Rows are numbered. After the first six, each row is followed by the numbers of the five nearest rows among all rows above it, by straight-line distance, nearest first.
0: [ -6  18 -26  -4 -14  11  13   2  32  10  -6   2   0   8  -6   8  14   4
  23 -11   6   7 -11 -17  20  -3   6 -13  17 -12  11   0 -26   1 -32   1
  -4  -5   6 -21  -5   3  48  -2 -10 -23  10 -13  -9   0  19  -5  -6]
1: [-12  16  39  30  12 -36 -12 -32   9 -28 -13 -14 -12  25  -1   5 -23  -3
 -22   7 -11   4  34  13   3  -1   4  12   3   3  -8   2  24  -1  12  -8
   1   6  -2   0  19  10 -29   8 -36  17 -35  19  11 -19 -19 -19 -45]
2: [-22 -35  13  16  14 -19  -9   0   0  31 -21 -22  11  11  42  -8 -13 -37
 -31  28  10 -17  25  18  31  16  -3  -8  -2  22 -32  11  43  20  15  -6
   9  -5   0  29 -22  -7 -29  -3  -3   8 -20  16 -26  -9  -7 -33 -24]
3: [-32  13   3   0 -11  -5  12   3  22  24  -7 -22   7  18  20   9 -12  -8
 -11   7  -7  -7  30  -5  12  -5   8  13  11 -13 -15  10  25  27  -8  30
  23   0  -7  10  22 -17 -35   4 -44   8   4  -3  -7   4  -6 -10 -11]
4: [-12 -19 -14  -1  -8  24 -14  22 -13  15   5 -22  -4 -33   8  -1  -9 -30
 -13  26 -14 -22  -5  11  -1  30 -40 -34   3  10  -7  12  28  14   5   8
  19  -8  21  36  -3  10 -11  -7  13 -12   5  25 -35  -2 -12  10 -30]
5: [-10  18  -1   8  -1 -18  -8 -18   8   3  -5  24  10  -6   2  19   7  22
   4 -22  -5  11 -35 -22  13 -15   4   2  20   4 -11  -2 -28 -13 -37  -5
   0  12 -14  -7 -21  14   1 -15  -3 -23  16 -17  -1  -4   8   5   7]
6: [  6 -23 -31  -6 -38  11  -9   4 -46  -3   9  -2 -31 -32  -4 -10 -12   4
  11  -2  19 -13 -22  39  -6  15 -27 -26   7  -6   3  19   8   2 -18   6
 -19   2   4  34  -8 -11   4   4  28 -14  16   9 -41  13  19   7   2]
4 0 5 2 3
7: [-12  18  -1  -8  -9  11   5 -26  35   2   5  14   6  -2 -21 -23  20  28
  13 -17  -7  12 -49  -9  -9 -18  31 -13   3 -13  -2 -20 -14 -28 -33   2
   5   8 -31  -2   7  -3  32 -13 -34 -11  12 -19  30  -5  18   0  14]
5 0 3 6 1
8: [  7  23 -61 -24 -23  25   4  -7  23   4  -7  38  -2  -8  10  -9  42   6
  57 -37 -11  23 -20 -29   0 -41  -8 -13   6  14  35 -29  -9 -28 -23  -9
 -36  27   8   4  -1   9  49  -4  -7 -26  10   3  24  -1  23  -8  19]
0 7 5 6 3
9: [-14  28 -23  -3 -12  -2  11  -3  15   6   7  15   4  -4 -18 -27  26   0
  10 -28  -9  28  13  -4  -7  -4 -23  -5   9  -5  21  -4   3  -9 -14  -6
  -2  17   2 -17   5  -7  20 -24  -2 -22  28 -37  19 -13  13  -1  -7]
0 5 7 8 3
10: [-27  34  36  13  34  -5  -4 -11 -15   1  -7 -23  28  26 -16 -13 -22  14
 -45  -1  -2 -26  23   9  20   6  11  23  -6 -12   9 -20  -3  13  14  -8
   8  14   3   3 -12  30 -40   2 -26   9  -1   0   0 -14   3 -19 -43]
1 3 2 5 9
11: [ -4  20  -8  11 -13  -4  10  16   7   3 -18   8  -1  10   0 -18   5   3
  -3 -32  20  -3   1  -2  -5 -29 -15   7  23 -19   8  -2  -6 -13 -20  -1
 -14   1 -11   7  16  -7  13  14 -15 -16 -14   8  -4   1   4  -5  -3]
0 9 5 7 3
12: [ -8  28  63  22  34 -21 -12 -20   1  -3 -21 -12  18  47   6  -5  -9 -10
 -35   5  10   2  16   1  10 -15  27   5  -2   3 -23  -7  -1  -5   4   4
  17 -22 -10  -9  26  17 -22   2 -42   2   3  -2  16 -16 -14 -20 -21]
1 10 3 11 2
13: [-14 -11  20   0  20 -44 -14 -11  10  -9 -20  -2  13  43  -8 -13 -21 -24
   0  11  -6 -12  63  11  21  12 -11  -4  15 -25   0  13   5  15  13 -20
   1   6 -25   9  20  -5 -34  -3 -15  -5   4 -13 -10 -24 -19  -4  -6]
1 3 12 10 2
14: [-17   8  22  13  -7  -6  -4 -14   9   6 -20  -6  17  34  23   4  17  15
 -11  -4  -8  22   0 -28  21 -25  23  19  13 -13   1 -14 -45  -9 -13  -9
  -6   0 -38 -11   0  15   6   0 -25  -2  -5 -15  31  -8 -25 -16  15]
5 11 12 7 0
15: [ -2 -10 -16 -23  -4   6  -2  19 -26  24  11 -16 -24 -26  19   6 -19   7
 -17   5 -10  -9 -15  49   6  38  -1 -27   8  -9   3   8   1  29  11  16
  15   5   8  29   0 -11 -26 -18  38  18  12  36 -48 -32 -24 -15 -33]
4 6 2 3 11
16: [ 12  24  -4   4 -19   6   0 -26  38   7  -1  31  11   8 -26  -9  33   1
  20 -17  -9   2 -15 -52   2 -45  -4  15 -10  -7  17 -10 -19 -19 -22 -18
 -21   9 -38 -11  28 -11  35   4 -26 -34  -7 -30   7   5  13 -22  -4]
7 0 11 9 5
17: [-12 -28 -21 -13  -1  18   3   8 -25 -13   1 -26  -8 -21  19  -8   1 -13
 -10  25 -14   4  -9  20   5  26  -1 -26   6 -17 -20  10  -4  15   7  12
  18 -12  43  25   7  -6 -27  -8  16   9   0  16 -47 -30 -21 -13   6]
15 4 6 2 3
18: [  6 -19 -14  -2 -24   0 -16  19 -28   4 -19 -18  -6   8  11 -17  -8  -1
 -12  16  -3 -26  38  21   8  25 -10 -30   1   9  -6   8  34  30  13  -2
  -3  10  34  27  10  -8 -26  -2  25  32 -23  36 -43  -5   2  -6 -27]
4 17 15 2 6
19: [  2  48 -26 -21   1  -8   0   1  20  15 -20  -8  -2   0 -16  30   0  13
  26 -25  -6  10 -33 -11  22  -5  11  -5   9 -19  -3 -19 -27 -23 -21 -11
   7  15 -10  -8 -19  -5  40  11   6 -42  26 -22  24  -1 -10   4  15]
0 5 7 9 11
20: [-10   2   6  47  22 -12 -17  -4  20  -2 -10 -19  13  29  -3   8 -16  -4
  16   9 -11  -3   9   8   5 -23   3  17   5 -15  -8  -6  -5   1   3 -12
  -5  18 -20 -10  14   5 -21 -22 -11 -23  19 -12  11   0 -26 -18 -21]
13 14 12 1 3
21: [-36  57  47  -5  26 -17 -16 -43  16 -23 -21   2  10  62  11  -2 -22   3
 -11  22 -18   1  34   1  11 -26  50  49 -11 -12 -19  -2  22  15  31 -18
   8 -32 -11 -16   8  10 -30 -20 -38  10 -18   4   7   8 -11 -27 -15]
12 1 10 20 3
22: [-13 -14   7   0  14  -1  10  45 -30  25 -16 -34   1   1  15  -2 -10 -30
 -18   8  -3 -35  41  32  19  21  -9 -24  -1 -15 -22   9  16  17  18 -10
   1  15  19  48   6 -11 -42  17   6   7  19  29 -33   4   1   3 -17]
18 4 2 17 15
23: [ -9  18  43  25  -2 -13  -8 -17  30   7 -13   6  13  46   3  -8   7  -5
 -12 -14  -7  17  21 -24 -11 -24  14  17   1  -1 -11 -11 -15   9 -13   0
 -27   7 -16  -4  11  -9   6  13 -22  -8 -25 -11   9 -10  -2  15  -3]
14 11 12 20 1
24: [-16  10  21  14  16  -6 -17 -19  -3   4  -8  -3  21  37 -10   1 -16  -8
 -16  -4   0 -19  38  -4   5  -5 -10  17   1  -4  -3  -8   5  -1   7 -13
 -16   8 -21   4  25  -2  -9 -10  -3 -13 -15  -7   0  -2  -7 -10 -27]
20 13 23 1 10
25: [-24 -12  21 -10   5   0 -11  -7  27   0 -18 -10  27  19  12 -18  11  -5
 -25   2  22  -7  47   2   9  -8  -3  -2  32   7  -6 -12   6  19 -16  13
   4  -5 -10  14  20  -5 -16 -11 -11 -13 -24 -14   1   8  -9 -20  -9]
24 3 13 23 11
26: [ -8  50 -14 -10  34  -1   5 -33  26  26  36  53 -17  20 -10  33  -5  63
  46 -41 -16  22 -63 -29  11  -3  10  -2  23 -34   6 -18 -10 -31 -24  -4
  -6  13 -10 -12  -1  -9  55  -2  -9 -44  17 -29  41   9   6  -6   5]
19 7 5 0 16
27: [ -1  17  -1  10   3   5 -11 -30  19   1 -20  -1  28  43 -15  -8  36   9
  -2 -15  -9  14  -1 -16   3 -30   4  19  24  -9 -13  -9  -4 -23 -15  14
 -24 -16 -25 -29  10   0  19  -1 -34 -14  13 -29  24 -11  13 -10   2]
14 23 16 7 11
28: [-32  -5 -22   3  21 -18  12   7  11  19  -7   5  -1  17  15   0 -18  -2
  21 -10  -8   8   0  -4  -1   0   9  15   8  21 -17   5 -10   5 -10  -4
 -24  -3  15  -8   6  -2  28  -9 -14 -23   9  15  -1  -9   0  10 -19]
0 11 5 20 24
29: [-20   4  29  21  31 -28 -29  -7   8  15  26   2  13  50 -20 -15 -22  11
 -24 -14 -13  18  12  -6   7  18   8  -4  -3   8 -25 -17  18   4 -21   9
   4  -7 -12   1   2   5 -41  17 -15   8  25 -15  -7 -25  -5 -27 -12]
12 24 10 20 13
30: [-14 -11  17  15  11 -22   1  -9 -12  -5 -30 -22  14   8 -10  -1 -23  -8
 -17   6 -13 -22   7  20  -4   1  10 -10   4   7 -23   4   5  21  12  -7
  -1 -10  -2  -1  -2   9  -8   3  -7  -4   9   4  10  -4  -5 -21 -29]
24 20 1 10 12
31: [  9  -3 -28 -11 -14  22   2   7   0  17  19  10 -13  -4   5  -2  -9  13
  16 -14  18  -4  -9  12   6  -5 -26  -5   2 -14   3 -24  -6 -15  -7   3
  -3  -9  -7   0  -8  -7  28 -10 -11 -16  -5   3   1  21  -5   8 -13]
11 0 28 9 6
32: [ -7 -63 -29 -16   1  -6 -11  40 -63   8   7 -39 -18 -22  -3   5 -25 -33
 -11  13  18 -37  45  40  -5  46 -18 -39  21   2   8  16  23  24  15  19
   2  17  41  53  -6 -10 -36  11  57  18  12  54 -63  -5 -30   2 -25]
18 22 15 4 17
33: [-10  25 -18   6  -2  17  32 -19  19  14  12  26  -4   0 -19  10  21  36
  29 -32 -27   6 -38  -4  -2 -11   1   4   1  -9  12  -4 -28 -22 -36 -10
 -18  17 -12  -5  -4 -12  20 -11   2 -20   8 -13  32  15   0   1  13]
7 5 19 0 9
34: [ -2  17   2  -5 -14  -2 -22  -2 -11  11 -19 -18   9 -13  -4   3  -6 -10
 -14  20  10 -21  28  -2  -1  14 -16   8   1 -13   3  -6   5   3 -18  -9
   0  19   4  20  13  -8 -17 -27  21  -8 -14   2   1  -3 -22   3 -35]
24 25 30 4 18
35: [ -8  58  30  50   3  -8 -11 -50  57 -34  -2  25  18  32 -24  15  21  27
  -3 -45 -40  28 -24 -60   6 -21  24  37 -27 -19 -12 -20 -40 -28   2 -13
 -34 -22 -32 -42  34   7  43   6 -14 -22 -12 -13  48  -3  11  -5 -15]
16 27 23 14 7
36: [-23   5  10  24  24  -7 -18  -9  39 -11  -4  11  16  13 -10   8 -23  -3
 -15 -11 -17  -6  -8  19  10   6  -2 -17   4  23 -34   4  12   2 -11  12
  -3  33  -4  21  10  12   7  10   9   4  14   0  -2  10 -24 -24  -3]
30 20 24 29 28
37: [ -9  18 -23 -12  22 -13 -12  33  12   4 -12   7   1  21   2   1  12   9
  13 -16  -2  -7   6  -9  17 -27  -9   0  28  -3  -2   6   4  -9 -28   8
  -6  14   0  -5   0   3  20   6   5  -9   3  -8  16 -12   1   4  -3]
11 0 28 5 9
38: [-26  -5  14   1  -2  -8 -16  -7  -7  12  -2 -15  13  38  19 -10  -2 -29
 -36  16   3 -29  22  14  17  15  -1   1   4  -2  -4 -11   8   7  -5 -16
   8  -5 -16  17   3   3 -27 -11 -17   5   7   8  -2 -14 -23 -26  -3]
24 30 25 13 2
39: [-13  17 -16   6   8  11  -2 -10  19   5  18  43   4 -26 -26  19  -5  29
  23 -13  -6 -21 -63  17  17  22   6 -35  16  -9  -2 -20  -5  -1 -18 -16
   6  -1  -2   8  -9  -5  22  -9  41 -18  17 -12 -10  -8 -17  20   5]
5 33 19 31 0
40: [  5  -8 -21  -7  14   7   7   6 -34  12   4 -14 -29  13  30   7 -31 -18
   4   5  10  -8  -8  30  20  60 -24 -34  12  -8   5  18  24   1  -7  14
  43  16  29  46 -18 -11 -47  -2  32  -3  17   7 -36 -17  -3   8  -4]
15 17 4 22 18
41: [-11   7  -8   9   7 -15  10 -39  22 -16  -6  21   6  25 -13   9  10  14
   3 -45  -8 -21 -38 -22   7  -9   6  27 -10   6 -17 -18  -4  -2 -26 -14
  -4  15 -37 -20   1  11  21  -2 -32 -26   2 -26  23 -22 -15 -22   1]
5 27 7 16 33
42: [  3  -3   2 -23  -4   3   4  -2  -4  -5   6 -16   1 -10  13  -8 -16  -1
 -26  -1   2  -6  -4  18 -15  14  10 -33  17   0   6  -5  19  19  15   4
  -5   2  15  18   4   4   3  13  29  -6   0  -1 -25  -6 -14  13  -8]
17 4 30 15 34
43: [-10 -19  23  -4  23 -14  -8 -18  16   7   3 -21  12  28  -2  -4   3 -18
  -5  15 -16 -20  47   4   1  11 -20  -5  16  12  -6  -1  42  -3 -21   0
  11  -7  17   2  22  -4  -8  -7 -14   3   4  10 -11 -12  17   2 -23]
24 25 38 30 13
44: [  5  21 -35 -14 -27  20  18   7  22  22   5  23  11 -25 -18 -13  31   8
  27 -20   0  14  -7  -7 -10 -27 -21 -14   7   3  -5 -13 -43 -16 -34  -2
  -8 -11  -3   9  -4   1  25 -15  19 -22  15  12   7   2   0   1   9]
0 33 31 9 8
45: [-12   5  -3   1  12 -15  -3   1  -8   7  -2  -1 -12  11  28  -1   3  12
   5 -18 -19   8 -27   7   7  23   4 -23   3  13  -3   7  -6  18 -11   5
  -8   8  13  13 -12  20  14  22  27  -7  11  -8  -1 -17   0   8   2]
42 28 37 5 36
46: [ -1 -27   0 -12  -6  12   6  22  -9   9  -1  -4  -2   9   4 -13 -15 -31
   7  -6  29  12   8  26 -15   1 -14 -36  -4  -7  15  10   8   9 -10  12
   1   2  35  47  -1   5 -32   8   4   2   8  15 -29  -5  -3  16 -11]
42 4 17 22 40
47: [ -2  18  22   8  33 -20   3 -14  -6 -16  -7  -6  15  52 -10  -2  23  -6
 -36   4 -16 -10  23 -16   3 -28  20  37  13  14 -11 -18 -12  -6  14  -3
 -19  -8 -25 -25  24   6  -5  -8 -38  -8 -44  10  11 -15  -6   1 -30]
24 23 12 1 27
48: [-16  15  19  23  11  -8  -9  11   2   2 -25   1  17  22 -18  18   5  -8
 -26  20   1  -6  10  -9  15   3  16  21  -8  -7   0  -8 -23   2  12 -10
  14   6 -15  -6   0   2  -6 -11 -10 -12   1 -28 -19 -24 -13 -24 -23]
24 20 30 38 10
49: [  0   9  14  13  -2  20   4  -1   1 -11  -3   0  -1  17   1  -7  19   0
   2 -21 -10  -4  30 -10  19 -18  14  26   5   1  -5 -15 -26   7  -8  -1
 -16  -2 -31 -10   5  12   5  -2 -24  -9   7  10  13 -20  12 -13  -3]
14 23 11 27 24
50: [-28   8  -3   4   7  -1 -11  14 -22  -6 -14   7  -4  12  37   1   0  -6
 -24   8   1 -16  19  17  -6  -9  -5   4  -3   2  -6  -8  21   7  20 -18
  -9  16 -14 -18  20  11 -20 -10 -13  23  -8   1 -15  16 -32 -29 -16]
38 24 30 34 48
51: [-30  -3  -1  17  10  -3  15  -7  -4  10 -26 -11  29  29   7  -6  23   0
 -23   4  -3 -34  36   4  -9  -7  12   6  12   3  -3  -8  -3  -1  -7 -23
  -4  -5  -7  -4  11 -11  -6   1 -12   2   5   2 -15 -18  10 -19 -23]
24 38 30 48 25
52: [-13   1  -5  19 -12 -10 -13   6   9   8  -1  18  -2  12  11  -8   2  24
   6   4  -9  -3 -16  21  26 -14 -32   0   5  -4   4  10 -12  15 -23   4
  12   8 -10  22  -1   2  13  -1   1  -6 -11 -12   1 -12 -19  -3   2]
37 45 11 31 5
53: [-19  -4 -57 -24  -8  15  -1  -3  -5  15   1  53  -5 -40 -20   8 -11  40
  28 -24  -8 -14 -63 -14  -1  -4 -14 -24  15   5   8 -17  -9   2 -17  -8
  -3  10  28   7  -1  -1  30 -27  39 -10  17 -15  11   1 -16  20  -5]
39 44 33 31 5
54: [  7   2 -21  -2  -2   3  28 -24 -16  31  -6  -6   1 -23 -11  22   3  18
   6 -17  20  -2 -14   2  -5   4  -4 -26  18  -3  14   4   3  23 -25   2
   1  11   9  29  -1   1  44 -12   4  10  13  -7  11  -1 -16   2  -4]
31 45 0 42 52
55: [-23 -25  -7  -9  14   4   6   5  -7   8  -1 -20 -18   7   8   7  -6   3
 -46  13  17 -17  13  23  12  26   3 -18  27  14 -11  15  23   1  -1  16
  16  20   2   8  22 -12 -22  -1  14  -6  11  20 -24 -29 -29   3   1]
42 17 38 15 4
56: [ -7  24   4  22  17 -29  -8 -39  35  -8 -12  29   1   5   3   5   0  15
  16 -34 -21  19 -55 -39  15 -16  -7  20  -8 -13   9  -8  -7 -37 -30 -15
  -7   5 -18 -29   7   2  43  11 -35 -24   1 -39  46   4   3 -19  19]
41 16 7 5 33
57: [ 13  -7 -11  -5 -16  18   5 -10  26  11   4  29   0  -8 -29   5  14  23
  24 -18  15  11  -8 -24 -10 -25  -2   6  19   4  32 -10 -32 -20  -8   6
 -17  16 -15  -6  -8  10  23 -21 -16 -13  -6  -4  23  17   7  -8   9]
33 44 0 31 16
58: [  8   7 -43 -32 -28   2   4   2 -16  27  34  17 -11 -14  -5  22  26  18
  28 -20  -4   1  -7  23   8  31  -4  -7  14  -7  15 -24 -31  -9 -34  -8
 -10   4  21  10  -9  -5  31  -5  29  -2   8  12   1  19 -34  26   5]
31 44 54 53 39
59: [  1   9 -17  -6  -2  23 -20   1  22  -5   6  22 -27   3  14  29  10  28
  11 -20 -13   1 -49 -32  -8  -2 -18 -15  17  11  16  -5 -19  -2 -39 -21
   5  14  23   3 -26   5  35 -16  13 -19  12 -11  28   6   8 -16   7]
5 33 0 57 53
60: [-10  29  11   2  16 -11  -2  -6  28  -1 -12   5  18  28  -7   1  14   4
  18 -15   6  -9  -2   3   1  -1  10  16  16  -9  -3 -30 -23 -11 -19 -14
   2   0 -25 -22   7   0  23  -1 -13 -30 -12 -25  32  -6   1  -6  -3]
27 41 49 14 37
61: [ -8 -42 -20 -15 -17   3 -10  30 -38  13   8 -21 -12 -22  30   7 -19  -4
  14  10  15 -13  18  50  -6  37 -55 -34  10  13  -2  20  19  21  -5  15
  10  15  11  30  -3  -4 -23  -9  36   7  -4  38 -35  -6 -30  13 -34]
4 15 32 18 40
62: [-30  15  38  22  52 -11 -28 -23  15  -2 -13 -11  28  46 -19  23 -17  -2
 -19  21  -1  -9  14  22   4  -8   1   0  16 -12 -28 -14  18  35   1  14
   8  12 -23   6  -5  -6 -15   6  -4   9 -25  -6  27 -12 -19 -23 -21]
24 30 12 1 20
63: [  9   4  -7  -1 -23   7  -9  19  -1  11 -13 -33 -12  12  16 -13   8  -1
  -8  13  13  -7  43   0  -2  -1 -23   3   5 -16  15   2   1  -7 -17   6
  -7  -1   6   2   3   2  -7   4  -9 -11  -8  14 -14 -11  26   3 -33]
34 11 51 43 31
64: [ -8  -9  14   7  -9   6 -10 -17   2   4 -13  -7   7  17  -9  -6  23  -1
  -9 -23 -12 -13   4 -26   2 -24  -7  15   7 -17   2   9  -7  -5   4 -12
 -16  18  -3 -17  21   2  19  15 -26   2  13  12  27 -14  -3 -20   4]
49 11 27 14 23
65: [  9 -14  22  33   3 -36 -21  28 -19  -5 -29 -46  -2  10   8   6 -42 -24
 -17  17  -1  -5  50  42  11  26 -23   4  18 -21 -27  -4  31  25  23 -16
   0  13  -1  33 -10 -10 -54   6   2  30 -41  -1 -20 -19 -16 -11 -24]
2 22 18 13 1
66: [  6  -1 -30 -14  -7  18   3 -11 -27   7  11   5 -15 -31   1  11  -5  -9
  20 -17  14  -5 -32  10   0  15 -15 -12  12   4  -6  -4   8  -7 -22   3
  23   9  32   0  -7  10  30  -6  20  -1  17  14  -8   1  -6  32   9]
54 31 58 6 45
67: [ -6 -33 -12 -25 -43   7   7  23 -45  15  13 -29 -26 -34  23 -12 -16 -27
 -15  23  30 -31   2  30  15  20 -11 -35  15  16 -15  21  14  23   1  17
  21  -1  39  38  10 -18 -31  -4  41   7  10  27 -48  -7  -9  12 -37]
61 4 15 32 18
68: [-16   1 -19 -22  10  -3 -12  -8 -11   6  -1  -7   1  -4   6  -7   8   0
 -16 -14   2  -9 -14  12  15   1  -5   3  26   1 -22 -17 -18   9 -15  -3
  -7  -6  -3  23   9   2  12  11  15   1   7  28   7 -21 -11   9 -11]
45 42 37 52 28
69: [-27 -15  23  -5   4   6 -11 -12 -10   3  -2 -14  17  29   8 -21   6 -11
 -16  15  12 -11  39   5   0  -9   0   0  10 -17  -4   0   9   9  12   5
   1  -3 -13  13  -7   2  -8   0 -20   7   8   1  13  -5 -15 -40  -3]
38 25 24 51 30
70: [  9  21  -8 -15 -26  25 -11  -6 -12   4   2  16  -1  -5 -14  -1   5   2
  25 -15 -10   2  16 -14  12   0 -14 -28  -5   4   8 -15  11   1 -12   0
   2   9   9   4  -1  -8  12  -9   9 -10   9  13   1   7  -2   3  -4]
31 66 9 44 0
71: [-10  34   1 -11  -8  -9  21 -33  14  -2  10   3   4  13  -7  -5  26  -3
   8 -44  -2   5 -44  -6  19 -35  -4  23  20 -24 -17  -3  -6 -18 -23 -11
 -10   1 -15 -41  -9   4  15 -15 -18 -36   9 -34  36   2 -16   5   6]
41 60 5 27 33
72: [ 16  25 -32  11  -8 -13   5 -12  24   8  -7  21 -15  13  19   5  -6  13
  15 -27  -9   9  11 -18  27 -37   2  -1  12 -19  35 -11 -31 -24 -33  -7
   6  14  -5  -7 -12 -10  50   5  19 -23  21 -33  16  -2   7  -1  -8]
0 19 37 9 5
73: [ -2  10 -13   3 -15  10   9  -7  14  35  -8   9   1 -19   1  -9   7  13
   2  -6  12 -14  -9  -3  15   0  -7 -15  15  -5  11   2 -10  23 -11  -2
   3  10  27  22 -10  15  28   0   4  -9  -6  12   7 -26   2  23   1]
54 52 68 70 45
74: [-23  24  59  20  62 -43 -18 -25  20 -19 -17 -16  -5  27  -6  27 -42  -8
 -33  21 -39 -18   8  18  25  15  28  13   1 -14 -41 -10  32  22 -13   1
  19  14  -7   8  -1  20 -24  -4  -4  11 -17 -11  11 -17 -22   0 -21]
62 1 12 30 10
